Below is a small trained network, with its code and all its weights. Each question gives an input and a class and asks what happens when units are switched off, that is, made to give their printed mean instead of their output.

import numpy as np


def w(rows, s, z=0):
    codes = np.array(rows[::2]) - 128.0
    scale = np.full(codes.shape[1], s)
    scale[-1] = z or s
    return codes * scale


def f(y):
    return y / 2 * (1 + np.tanh(0.7978845608 * (y + 0.044715 * y**3)))


def log_softmax(a):
    a = a - a.max(-1, keepdims=True)
    return a - np.log(np.exp(a).sum(-1, keepdims=True))


def net(x, mask):
    res = np.array(x, float).reshape(1, 6) / 4 @ E
    y = f(res @ A[0][:, :-1].T + A[0][:, -1])
    res = res + np.where(mask, y, B[0][:, -1]) @ B[0][:, :-1]
    return log_softmax(res[-1] @ U[:, :-1].T + U[:, -1])


A, B = {}, {}
E = w([
[148,176,110],'x0',
[152,143,71],'x1',
[1,43,107],'x2',
[153,35,227],'x3',
[44,192,184],'x4',
[108,59,94],'x5',
],0.0072)
A[0] = w([
[173,63,122,146],'neuron 0',
[167,241,109,109],'neuron 1',
[132,85,145,91],'neuron 2',
[121,94,192,121],'neuron 3',
[108,123,87,254],'neuron 4',
[175,111,106,145],'neuron 5',
[151,144,111,74],'neuron 6',
[140,94,99,106],'neuron 7',
[97,150,114,181],'neuron 8',
[70,129,156,82],'neuron 9',
[111,111,79,179],'neuron 10',
[113,113,106,160],'neuron 11',
[171,251,111,138],'neuron 12',
[113,125,200,141],'neuron 13',
[146,84,145,157],'neuron 14',
[111,110,202,141],'neuron 15',
[106,158,144,83],'neuron 16',
[144,182,164,123],'neuron 17',
[138,199,69,153],'neuron 18',
[60,80,105,207],'neuron 19',
[115,106,75,231],'neuron 20',
[148,67,92,166],'neuron 21',
],0.013,0.0066)
B[0] = w([
[229,113,67,180],'neuron 0',
[115,203,213,222],'neuron 1',
[164,123,135,145],'neuron 2',
[126,55,127,184],'neuron 3',
[87,169,63,223],'neuron 4',
[180,180,104,155],'neuron 5',
[164,126,162,124],'neuron 6',
[143,135,124,138],'neuron 7',
[108,150,104,175],'neuron 8',
[144,98,95,160],'neuron 9',
[119,165,88,180],'neuron 10',
[113,127,85,157],'neuron 11',
[133,232,253,243],'neuron 12',
[94,44,180,186],'neuron 13',
[145,92,85,171],'neuron 14',
[85,25,164,195],'neuron 15',
[145,129,142,130],'neuron 16',
[122,120,184,170],'neuron 17',
[117,159,174,206],'neuron 18',
[67,115,98,254],'neuron 19',
[112,168,83,213],'neuron 20',
[162,208,38,184],'neuron 21',
],0.007,0.0081)
U = w([
[75,143,132,103],'0',
[142,28,179,56],'1',
[247,122,92,41],'2',
[160,188,187,143],'3',
[124,151,92,252],'4',
],0.014,0.0042)

Each question gives the input, the list of numbers given to net, and the class t.
The units are the neurons (one row each of A and B). Each row of codes is followed by its name. A weight is (code - 128) times the scale printed after its matrix; where a second scale follows, it is the last column's (A, B and U).
mask holds one flag per neuron, in row order. A switched-off neuron (its flag False) gives its mean, the last column of its row in B, instead of its output. The means were averaged over made-up inputs and are rounded, as every weight is.
A unit's drop is (log p(t) with every unit on - log p(t) with that unit switched off) / (log p(t) with every unit on - log p(t) with every unit switched off).
The circuit of an input: a set's keep is (log p(t) with only the set's units on - log p(t) with every unit switched off) / (log p(t) with every unit on - log p(t) with every unit switched off). Starting from the 12 units with the biggest drops (on a tie, the unit counted first), units are removed one at a time, each time the one whose removal leaves the highest keep (on an exact tie, the one counted first), for as long as the keep stays at least 0.8.
circuit, biggest first: the units of the circuit, biggest drop first
k most important neurons: the k neurons with the biggest drops, biggest first
drop of u: that unit's drop, to one decimal
input [2,8,4,6,-5,8], class 2: circuit, biggest first : (neuron 0)
input [7,-3,-5,-4,-6,7], class 3: circuit, biggest first : (neuron 12; neuron 1)
input [1,1,5,7,-8,-7], class 2: 2 most important neurons : (neuron 0; neuron 21)
input [-2,-4,7,6,-6,8], class 2: circuit, biggest first : (neuron 21; neuron 0)
input [-2,7,-2,-8,-1,7], class 3: circuit, biggest first : (neuron 12; neuron 18)
input [-6,-5,-6,8,-7,-4], class 2: 3 most important neurons : (neuron 0; neuron 5; neuron 21)
input [4,-8,6,-7,7,-8], class 3: 2 most important neurons : (neuron 12; neuron 1)
input [0,-6,7,1,6,0], class 1: 2 most important neurons : (neuron 15; neuron 13)
input [0,7,-1,0,-1,4], class 2: drop of neuron 12 : 0.2
input [-1,7,-8,-1,-2,5], class 3: drop of neuron 12 : 0.2
input [4,-4,7,3,-6,0], class 4: drop of neuron 19 : 0.2
